Below are the code and all the weights of a small trained network. Each question names an input and a class and asks about switching units off, where a switched-off unit gives its printed mean instead of its output.

import numpy as np


def w(rows, s, z=0):
    codes = np.array(rows[::2]) - 128.0
    scale = np.full(codes.shape[1], s)
    scale[-1] = z or s
    return codes * scale


def f(y):
    return y / 2 * (1 + np.tanh(0.7978845608 * (y + 0.044715 * y**3)))


def log_softmax(a):
    a = a - a.max(-1, keepdims=True)
    return a - np.log(np.exp(a).sum(-1, keepdims=True))


def net(x, mask):
    res = np.array(x, float).reshape(1, 7) / 4 @ E
    y = f(res @ A[0][:, :-1].T + A[0][:, -1])
    res = res + np.where(mask, y, B[0][:, -1]) @ B[0][:, :-1]
    return log_softmax(res[-1] @ U[:, :-1].T + U[:, -1])


A, B = {}, {}
E = w([
[165,153,73,105,126,165,193,19,124,127,119,177],'x0',
[147,107,92,167,121,128,117,112,127,131,152,90],'x1',
[153,128,151,98,113,128,165,149,120,206,114,123],'x2',
[94,149,115,134,179,114,127,135,123,83,108,159],'x3',
[148,133,136,143,123,127,107,131,152,120,95,154],'x4',
[153,101,177,90,240,106,88,95,212,154,249,176],'x5',
[125,68,187,192,150,224,165,168,85,95,131,166],'x6',
],0.013)
A[0] = w([
[97,91,154,174,110,178,118,248,119,121,152,137,146],'neuron 0',
[118,165,104,156,78,163,149,106,92,113,90,121,195],'neuron 1',
[140,95,135,115,171,197,161,107,152,116,155,166,110],'neuron 2',
[186,165,90,131,141,190,179,54,108,128,164,201,178],'neuron 3',
[95,150,126,107,101,71,94,246,159,98,109,46,253],'neuron 4',
[99,122,143,160,137,88,99,159,151,154,147,142,178],'neuron 5',
[95,182,84,87,110,137,88,111,135,147,106,96,203],'neuron 6',
],0.011,0.0059)
B[0] = w([
[174,123,61,170,168,202,165,108,88,104,118,208,216],'neuron 0',
[15,144,177,151,83,120,210,236,120,131,75,155,217],'neuron 1',
[158,78,191,90,164,85,117,160,65,89,126,40,172],'neuron 2',
[72,124,155,36,130,149,112,144,172,83,11,44,207],'neuron 3',
[171,54,205,194,98,68,125,61,43,150,105,170,250],'neuron 4',
[157,99,169,117,172,115,91,102,101,158,197,162,171],'neuron 5',
[129,88,161,73,87,40,149,135,217,161,8,124,189],'neuron 6',
],0.011,0.02)
U = w([
[170,74,174,142,110,85,115,113,78,119,63,81,243],'0',
[93,191,77,101,58,54,161,165,232,138,94,137,78],'1',
[177,187,73,191,92,180,153,136,12,119,108,155,92],'2',
[44,185,148,142,106,254,139,192,131,139,111,108,5],'3',
[151,143,157,121,134,21,51,78,133,202,251,167,221],'4',
[182,220,91,43,135,77,88,57,243,129,114,91,98],'5',
[196,98,147,157,206,190,115,181,121,151,236,150,37],'6',
],0.0094,0.0021)

Each question gives the input, the list of numbers given to net, and the class t.
The units are the neurons (one row each of A and B). Each row of codes is followed by its name. A weight is (code - 128) times the scale printed after its matrix; where a second scale follows, it is the last column's (A, B and U).
mask holds one flag per neuron, in row order. A switched-off neuron (its flag False) gives its mean, the last column of its row in B, instead of its output. The means were averaged over made-up inputs and are rounded, as every weight is.
A unit's drop is (log p(t) with every unit on - log p(t) with that unit switched off) / (log p(t) with every unit on - log p(t) with every unit switched off).
The circuit of an input: a set's keep is (log p(t) with only the set's units on - log p(t) with every unit switched off) / (log p(t) with every unit on - log p(t) with every unit switched off). Starting from all 7 units, units are removed one at a time, each time the one whose removal leaves the highest keep (on an exact tie, the one counted first), for as long as the keep stays at least 0.8.
circuit, biggest first: the units of the circuit, biggest drop first
k most important neurons: the k neurons with the biggest drops, biggest first
drop when u is switched off: that unit's drop, to one decimal
input [2,4,6,-7,-3,6,0], class 5: circuit, biggest first -> neuron 4
input [6,0,-5,5,3,-6,0], class 1: 2 most important neurons -> neuron 6; neuron 0
input [3,-6,-1,-8,-7,8,-2], class 5: 3 most important neurons -> neuron 4; neuron 3; neuron 1
input [-8,5,-8,-4,5,1,-5], class 4: circuit, biggest first -> neuron 5; neuron 3
input [-2,4,-6,-7,-4,1,-6], class 4: circuit, biggest first -> neuron 3; neuron 1
input [5,3,-4,-8,-2,0,8], class 3: 2 most important neurons -> neuron 4; neuron 6
input [5,-6,8,-1,-8,5,-2], class 5: 2 most important neurons -> neuron 4; neuron 1
input [-7,3,-1,-3,-7,-1,1], class 2: 3 most important neurons -> neuron 0; neuron 6; neuron 3
input [2,-7,0,8,7,5,-3], class 5: circuit, biggest first -> neuron 4; neuron 1
input [8,7,-2,-6,1,-3,6], class 3: 2 most important neurons -> neuron 4; neuron 1
input [4,-6,8,-1,-7,-1,6], class 3: drop when neuron 4 is switched off -> 1.0
input [2,2,6,0,-6,1,-1], class 5: drop when neuron 4 is switched off -> 0.5
input [3,-6,7,-3,7,4,-1], class 5: drop when neuron 1 is switched off -> 0.2
input [-8,4,1,2,-7,-1,5], class 2: circuit, biggest first -> neuron 0
